Here is a tiny trained network, its code and every weight. The questions are about switching its units off for an input and a class, where a switched-off unit gives its printed mean instead of its output.

import numpy as np


def w(rows, s, z=0):
    codes = np.array(rows[::2]) - 128.0
    scale = np.full(codes.shape[1], s)
    scale[-1] = z or s
    return codes * scale


def f(y):
    return y / 2 * (1 + np.tanh(0.7978845608 * (y + 0.044715 * y**3)))


def log_softmax(a):
    a = a - a.max(-1, keepdims=True)
    return a - np.log(np.exp(a).sum(-1, keepdims=True))


def net(x, mask):
    res = np.array(x, float).reshape(1, 5) / 4 @ E
    y = f(res @ A[0][:, :-1].T + A[0][:, -1])
    res = res + np.where(mask, y, B[0][:, -1]) @ B[0][:, :-1]
    return log_softmax(res[-1] @ U[:, :-1].T + U[:, -1])


A, B = {}, {}
E = w([
[129,204,98,116,131,136,154,136,68,201,32,177],'x0',
[131,155,212,125,131,239,141,126,56,125,190,174],'x1',
[130,92,2,125,128,168,125,125,75,104,190,149],'x2',
[122,217,101,135,132,162,162,131,236,152,177,191],'x3',
[124,128,107,122,134,226,146,124,155,125,76,25],'x4',
],0.0048)
A[0] = w([
[128,99,13,125,129,165,127,124,71,114,172,136,33],'n1',
[127,124,93,121,130,87,126,125,158,125,110,108,2],'n2',
[131,120,73,130,131,77,124,134,171,120,94,96,149],'n3',
[121,75,155,127,126,141,125,125,185,97,214,74,51],'n4',
[134,91,147,134,121,107,118,125,52,120,100,92,165],'n5',
[133,132,109,131,134,225,134,130,154,123,74,44,69],'n6',
[132,180,110,113,138,163,130,131,210,140,153,164,84],'n7',
[130,95,147,114,135,110,122,129,64,122,107,95,17],'n8',
[129,124,92,127,128,86,128,133,159,124,109,107,11],'n9',
[126,145,249,126,129,107,131,124,164,135,72,104,22],'n10',
[131,147,207,125,133,225,130,134,75,115,178,148,71],'n11',
[121,187,87,126,126,158,142,126,82,164,46,156,48],'n12',
[134,130,150,132,134,48,125,130,95,124,164,198,51],'n13',
[130,172,108,141,117,145,139,124,182,135,139,160,171],'n14',
],0.016,0.0038)
B[0] = w([
[143,173,137,144,126,139,125,153,251,129,155,107,228],'n1',
[136,128,132,221,57,121,131,102,134,144,100,153,151],'n2',
[106,123,122,90,146,145,137,108,126,194,57,131,224],'n3',
[199,156,136,148,148,86,110,149,71,77,99,165,218],'n4',
[99,91,129,112,171,163,146,129,92,101,130,74,201],'n5',
[88,125,131,103,77,107,126,112,102,145,228,188,242],'n6',
[101,84,139,171,123,153,135,131,99,96,147,72,233],'n7',
[118,105,144,228,82,147,140,134,108,93,151,107,157],'n8',
[131,124,132,211,67,121,127,103,137,149,96,151,155],'n9',
[153,170,107,142,133,145,122,156,238,119,163,114,246],'n10',
[108,115,107,131,113,119,135,96,140,199,35,131,254],'n11',
[203,143,139,151,146,78,101,142,92,75,93,158,240],'n12',
[107,136,128,114,70,115,123,112,102,140,210,184,202],'n13',
[110,98,132,109,158,159,142,134,112,109,128,83,224],'n14',
],0.026,0.007)
U = w([
[116,117,115,140,111,129,138,92,134,188,67,132,101],'0',
[142,169,122,127,135,148,122,159,199,127,151,105,92],'1',
[105,82,144,148,137,163,148,135,95,94,140,72,108],'2',
[182,143,140,127,148,85,101,144,93,95,108,152,139],'3',
[96,128,130,88,97,113,125,110,109,144,190,171,115],'4',
[119,123,122,9,197,144,134,137,120,140,112,100,253],'5',
],0.014,0.0056)

Each question gives the input, the list of numbers given to net, and the class t.
The units are the neurons (one row each of A and B). Each row of codes is followed by its name. A weight is (code - 128) times the scale printed after its matrix; where a second scale follows, it is the last column's (A, B and U).
mask holds one flag per neuron, in row order. A switched-off neuron (its flag False) gives its mean, the last column of its row in B, instead of its output. The means were averaged over made-up inputs and are rounded, as every weight is.
A unit's drop is (log p(t) with every unit on - log p(t) with that unit switched off) / (log p(t) with every unit on - log p(t) with every unit switched off).
The circuit of an input: a set's keep is (log p(t) with only the set's units on - log p(t) with every unit switched off) / (log p(t) with every unit on - log p(t) with every unit switched off). Starting from the 12 units with the biggest drops (on a tie, the unit counted first), units are removed one at a time, each time the one whose removal leaves the highest keep (on an exact tie, the one counted first), for as long as the keep stays at least 0.8.
units of the circuit, in order: the units of the circuit, biggest drop first
most important unit: the unit with the biggest drop
k most important neurons: the k neurons with the biggest drops, biggest first
drop of u: that unit's drop, to one decimal
input [-5,-4,7,-6,-3], class 1: units of the circuit, in order : n1
input [6,4,-5,2,-5], class 3: 3 most important neurons : n12; n1; n6
input [2,-8,7,2,-3], class 0: 2 most important neurons : n3; n10
input [-1,4,3,8,-7], class 2: 2 most important neurons : n7; n14
input [0,4,5,0,-1], class 1: 2 most important neurons : n1; n3
input [-7,6,2,-3,-7], class 3: 3 most important neurons : n4; n6; n3
input [-2,6,-8,-6,-6], class 1: 3 most important neurons : n10; n6; n3
input [-3,4,-1,-1,-4], class 0: 2 most important neurons : n6; n11
input [-7,6,5,-3,0], class 3: 2 most important neurons : n4; n3
input [-4,5,2,4,2], class 0: 2 most important neurons : n11; n12
input [8,-7,7,-8,3], class 2: 3 most important neurons : n5; n8; n11
input [-6,4,-4,0,2], class 3: 3 most important neurons : n4; n1; n3
input [-1,5,3,0,-1], class 0: drop of n10 : 0.1
input [6,3,-5,3,6], class 3: most important unit : n12
input [-3,4,1,-7,-4], class 2: drop of n5 : 0.5
input [-5,-4,0,1,0], class 3: drop of n4 : 1.6
